Below are the code and all the weights of a small trained network. Each question names an input and a target symbol and asks about switching units off, where a switched-off unit gives its printed mean instead of its output.

import numpy as np


def w(rows, s, z=0):
    codes = np.array(rows[::2]) - 128.0
    scale = np.full(codes.shape[1], s)
    scale[-1] = z or s
    return codes * scale


def f(y):
    return y / 2 * (1 + np.tanh(0.7978845608 * (y + 0.044715 * y**3)))


def softmax(a):
    e = np.exp(a - a.max(-1, keepdims=True))
    return e / e.sum(-1, keepdims=True)


def log_softmax(a):
    a = a - a.max(-1, keepdims=True)
    return a - np.log(np.exp(a).sum(-1, keepdims=True))


def net(x, mask):
    ids = ['βζημσφ'.index(c) for c in x.split()]
    T = len(ids)
    res = E[ids] + P[:T]
    q, k, v = (res @ M[0].T for M in (Q, K, V))
    z = softmax(np.where(np.tri(T) > 0, q @ k.T / 3**0.5, -1e9)) @ v
    res = res + np.where(mask[0], z, O[0][:, -1]) @ O[0][:, :-1]
    y = f(res @ A[0][:, :-1].T + A[0][:, -1])
    res = res + np.where(mask[1:9], y, B[0][:, -1]) @ B[0][:, :-1]
    return log_softmax(res[-1] @ U[:, :-1].T + U[:, -1])


Q, K, V, O, A, B = {}, {}, {}, {}, {}, {}
E = w([
[130,112,126,150,206],'β',
[192,146,51,2,188],'ζ',
[100,127,140,103,80],'η',
[105,169,68,240,84],'μ',
[235,210,102,171,161],'σ',
[100,115,142,116,138],'φ',
],0.016)
P = w([
[124,81,51,88,135],'0',
[115,164,121,108,128],'1',
[96,209,76,105,128],'2',
[108,116,24,75,121],'3',
[159,35,133,117,114],'4',
[143,124,193,164,173],'5',
[81,254,138,123,115],'6',
[105,83,71,71,95],'7',
[115,49,139,73,43],'8',
[114,156,204,133,89],'9',
],0.0093)
Q[0] = w([
[170,149,151,73,147],'h0',
[154,113,251,172,114],'h0',
[130,159,172,159,139],'h0',
],0.029)
K[0] = w([
[164,122,64,30,150],'h0',
[54,252,189,110,191],'h0',
[61,188,95,124,118],'h0',
],0.021)
V[0] = w([
[155,140,131,168,106],'h0',
[166,148,187,145,223],'h0',
[248,137,69,152,134],'h0',
],0.015)
O[0] = w([
[148,168,128,77,65,95],'h0',
[103,233,91,175,245,84],'h0',
[104,247,230,131,65,246],'h0',
],0.011,0.013)
A[0] = w([
[107,97,234,148,144,92],'n0',
[136,157,97,117,90,67],'n1',
[6,94,134,226,94,213],'n2',
[41,71,100,132,139,101],'n3',
[181,170,165,33,175,74],'n4',
[105,188,119,135,132,252],'n5',
[20,116,42,158,151,235],'n6',
[228,191,64,114,133,49],'n7',
],0.014,0.0029)
B[0] = w([
[48,179,97,94,108,183],'n0',
[126,93,130,149,181,178],'n1',
[109,127,82,169,254,188],'n2',
[211,144,216,101,170,142],'n3',
[169,121,84,140,169,249],'n4',
[171,52,112,109,111,246],'n5',
[168,218,125,211,118,137],'n6',
[29,157,171,109,66,168],'n7',
],0.015,0.014)
U = w([
[152,109,63,254,111,182],'β',
[83,144,161,117,204,40],'ζ',
[126,101,206,115,186,74],'η',
[121,150,169,157,75,254],'μ',
[191,146,14,87,131,82],'σ',
[152,152,184,158,178,49],'φ',
],0.0071,0.0039)

Each question gives the input, a string of symbols that net reads in full, and the target symbol t.
The units are the heads (3 rows each of Q, K, V and O) and the neurons (one row each of A and B). Each row of codes is followed by its name. A weight is (code - 128) times the scale printed after its matrix; where a second scale follows, it is the last column's (O, A, B and U).
mask holds one flag per unit, heads first, then neurons. A switched-off unit (its flag False) gives its mean, the last column of its rows in O or B, instead of its output. The means were averaged over made-up inputs and are rounded, as every weight is.
A unit's drop is (log p(t) with every unit on - log p(t) with that unit switched off) / (log p(t) with every unit on - log p(t) with every unit switched off).
The circuit of an input: a set's keep is (log p(t) with only the set's units on - log p(t) with every unit switched off) / (log p(t) with every unit on - log p(t) with every unit switched off). Starting from all 9 units, units are removed one at a time, each time the one whose removal leaves the highest keep (on an exact tie, the one counted first), for as long as the keep stays at least 0.8.
units of the circuit, in order: the units of the circuit, biggest drop first
unit that matters most: the unit with the biggest drop
top k neurons: the k neurons with the biggest drops, biggest first
drop when u is switched off: that unit's drop, to one decimal
input μ ζ φ, target μ: top 3 neurons => n2, n4, n5
input σ β η β, target σ: unit that matters most => n5
input η μ η η β η σ ζ μ β, target σ: units of the circuit, in order => h0, n5, n4
input η ζ φ, target η: units of the circuit, in order => h0, n3
input ζ β β ζ ζ φ σ σ, target μ: units of the circuit, in order => n2, n7
input ζ σ β η β β, target β: top 2 neurons => n6, n3
input σ η μ β μ μ ζ μ μ η, target ζ: units of the circuit, in order => n2, n0
input φ σ φ, target φ: units of the circuit, in order => h0, n3, n6, n5
input ζ ζ β σ ζ σ, target μ: units of the circuit, in order => n7, n2
input μ σ β, target μ: top 3 neurons => n2, n4, n5
input η ζ β, target η: top 3 neurons => n3, n4, n0
input σ μ η η β, target μ: top 4 neurons => n4, n2, n1, n5
input σ ζ η, target σ: top 4 neurons => n5, n4, n0, n7
input φ ζ η β, target φ: unit that matters most => n3
input ζ η σ μ ζ ζ μ β, target ζ: top 3 neurons => n0, n2, n4
input ζ β ζ μ μ η, target ζ: drop when n4 is switched off => 0.2
input β ζ β μ σ β, target β: drop when n3 is switched off => 0.1
input η η η, target η: drop when h0 is switched off => 0.9
input η μ ζ φ μ η φ ζ η, target η: drop when n1 is switched off => -0.1
